  5  62
  3  60
  0  35
 30 -27
 -1  39
 -8 -47
 -4   2
 56 -45
=>
  5   3   0  30  -1  -8  -4  56
 62  60  35 -27  39 -47   2 -45

  2 -11  30 -29  15  36  -9 -19  -6
-25  -5  19  20 -42 -20  14  17  -4
 -8  25 -18  -8   4 -18 -14  51 -26
-34   5 -12 -13  35  15 -15 -60  28
  3  32  -9 -21  -2 -17 -28  42 -15
  1 -15  -3  46  -1 -15  55 -17  -8
  6  14 -21 -24  37  20 -40  -3  13
-14 -12 -32  16   6 -18 -14  43  -3
=>
  2 -25  -8 -34   3   1   6 -14
-11  -5  25   5  32 -15  14 -12
 30  19 -18 -12  -9  -3 -21 -32
-29  20  -8 -13 -21  46 -24  16
 15 -42   4  35  -2  -1  37   6
 36 -20 -18  15 -17 -15  20 -18
 -9  14 -14 -15 -28  55 -40 -14
-19  17  51 -60  42 -17  -3  43
 -6  -4 -26  28 -15  -8  13  -3

 21  18
 45  -7
-53  31
=>
 21  45 -53
 18  -7  31

  0  -9   6 -21 -14  14  -2 -36 -41  10
  1  12  -4  17   9 -15   0  26  36  -5
 64 -71  26  -3  32  14  17  26  13  -4
 61 -58  24   3  31   4  14  32  30  -2
=>
  0   1  64  61
 -9  12 -71 -58
  6  -4  26  24
-21  17  -3   3
-14   9  32  31
 14 -15  14   4
 -2   0  17  14
-36  26  26  32
-41  36  13  30
 10  -5  -4  -2

 37   5  55   5
-27   9  16  41
-13 -25  21 -36
 -2  12  41   6
 -1  18  21 -17
=>
 37 -27 -13  -2  -1
  5   9 -25  12  18
 55  16  21  41  21
  5  41 -36   6 -17

-26  -9 -12  -7  27  29
-51  18 -54  45   3 -28
=>
-26 -51
 -9  18
-12 -54
 -7  45
 27   3
 29 -28

 42 -26  60 -34 -50 -40 -52  42 -56   0  16
-15 -14  13  15   9  -2   4 -19  25  16 -12
  2 -19   5 -22  18 -31 -17 -25   4   0 -31
-16 -15  19  15   0   6  11 -11  16  17 -10
 -9  -2  -9 -15  12  -9   2  -6 -18  -4   4
 -1 -27   2   4  -6   0  -1   3 -27   1  12
 23  -7   7  -2 -10 -27 -30  -8 -13 -13  18
 15 -58   6  18   8 -43 -18 -42   3   9   0
=>
 42 -15   2 -16  -9  -1  23  15
-26 -14 -19 -15  -2 -27  -7 -58
 60  13   5  19  -9   2   7   6
-34  15 -22  15 -15   4  -2  18
-50   9  18   0  12  -6 -10   8
-40  -2 -31   6  -9   0 -27 -43
-52   4 -17  11   2  -1 -30 -18
 42 -19 -25 -11  -6   3  -8 -42
-56  25   4  16 -18 -27 -13   3
  0  16   0  17  -4   1 -13   9
 16 -12 -31 -10   4  12  18   0

 56 -51  -4  38
-65  49   9 -45
=>
 56 -65
-51  49
 -4   9
 38 -45
---
 -9 -27
-29 -23
-32  53
 -8 -17
=>
 -9 -27
-29 -23
-32  53

-67   1
 13 -15
-39 -21
-41  -2
=>
-67   1
 13 -15
-39 -21

-32  20   7  -3  -3
 19 -39   5  -6   3
  7   5 -64 -16   4
=>
-32  20
 19 -39
  7   5

 59  15  11 -46
 16  11   7  -2
-22 -14 -12  14
=>
 59  15
 16  11
-22 -14

  2  10  19
  7  15 -42
  8  10  26
-67 -11  20
=>
 2 10
 7 15
 8 10

-18 -21
-35  52
-25 -18
 -4  -4
 -8  -2
=>
-18 -21
-35  52
-25 -18

 24 -24 -11   3
-38  32  -6 -12
 38  -3 -31  39
  5 -27  62  20
=>
 24 -24
-38  32
 38  -3

  1 -15   5  20  70
 15  -5   4  10  29
 16 -40  11 -24  36
  7   0   5  -1  29
=>
  1 -15
 15  -5
 16 -40
---
  7  27   3  24  -8
 -6  24 -10  57   3
-22 -28   8   7  31
 49 -46  26 -37 -24
=>
 -8  57   8 -46

  9  27  47  36 -35
 -6  36 -65 -10 -64
=>
-35 -10

 -5  43 -11
  0   5  54
=>
-11   5

-50  47  18  36
-50  66  72  48
  5 -18 -51 -16
=>
 36  72 -18

-36  25 -16 -16
 16 -15  -5  -9
 13 -26 -61  18
 11  -1  32   7
=>
-16  -5 -26  11

 0 -2
12 70
 0 -3
13 69
 6 36
=>
-2 12
---
-15 -20  61  63 -19 -20
-14 -16  29  30 -15 -16
 10  12 -28 -29  12  12
 -6  -4 -33 -34  -4  -4
  3   2   4   4   2   2
-25 -29  67  68 -28 -29
  7   7  23  23   7   7
=>
  7   7  23  23   7   7
-29 -28  68  67 -29 -25
  2   2   4   4   2   3
 -4  -4 -34 -33  -4  -6
 12  12 -29 -28  12  10
-16 -15  30  29 -16 -14
-20 -19  63  61 -20 -15

-21  71 -63 -55   7  27 -51 -29
 31 -47  55  52  -6 -26  36  46
  7 -29  64  64   5 -19  61  -3
-17  49 -61 -54   6  22 -53 -21
 14 -36  70  72  -1 -16  62   7
  9 -44  65  63  -5 -10  57  16
=>
 16  57 -10  -5  63  65 -44   9
  7  62 -16  -1  72  70 -36  14
-21 -53  22   6 -54 -61  49 -17
 -3  61 -19   5  64  64 -29   7
 46  36 -26  -6  52  55 -47  31
-29 -51  27   7 -55 -63  71 -21

 43  61  61
 19  39  39
 51  19  19
 62  24  24
 22   3   3
 28 -42 -42
 61  56  56
=>
 56  56  61
-42 -42  28
  3   3  22
 24  24  62
 19  19  51
 39  39  19
 61  61  43

 42 -37 -46  32  66 -28  65 -34  57  59  65
 48 -31  -7  56  23 -36  54  22 -54 -54 -21
 11  -1 -45  21  27   1  48  20 -56 -31  71
-24  54 -16 -28 -48  31  49 -52 -68  48  56
-50  52 -57  37  53 -20 -17 -66  10  -6  43
=>
 43  -6  10 -66 -17 -20  53  37 -57  52 -50
 56  48 -68 -52  49  31 -48 -28 -16  54 -24
 71 -31 -56  20  48   1  27  21 -45  -1  11
-21 -54 -54  22  54 -36  23  56  -7 -31  48
 65  59  57 -34  65 -28  66  32 -46 -37  42

-52 -14  11 -59 -21   5   5 -21   8  12  -8  10 -26 -19 -33 -49
  8  36  -7 -31  -8  36   3  42  24  37  -2  14   6  -8 -14  47
 -8 -45 -23  22  25  18   0 -40   7 -40   4   9  13  -6  47 -17
-16 -61 -10 -21  14  -7  -9 -65  -5 -43   3   1   5 -14  16 -72
  3   5 -21  -6  -3  33  12   7  23   8  -8   8 -22  -3  14  20
-37  48   4  28  -8 -22   3  55   4  30  -2  -3 -14  -1 -20  51
=>
 51 -20  -1 -14  -3  -2  30   4  55   3 -22  -8  28   4  48 -37
 20  14  -3 -22   8  -8   8  23   7  12  33  -3  -6 -21   5   3
-72  16 -14   5   1   3 -43  -5 -65  -9  -7  14 -21 -10 -61 -16
-17  47  -6  13   9   4 -40   7 -40   0  18  25  22 -23 -45  -8
 47 -14  -8   6  14  -2  37  24  42   3  36  -8 -31  -7  36   8
-49 -33 -19 -26  10  -8  12   8 -21   5   5 -21 -59  11 -14 -52

 20  10
-17 -50
 18  26
  4 -50
 -3 -52
-49   7
-46   9
 -1 -38
=>
-38  -1
  9 -46
  7 -49
-52  -3
-50   4
 26  18
-50 -17
 10  20
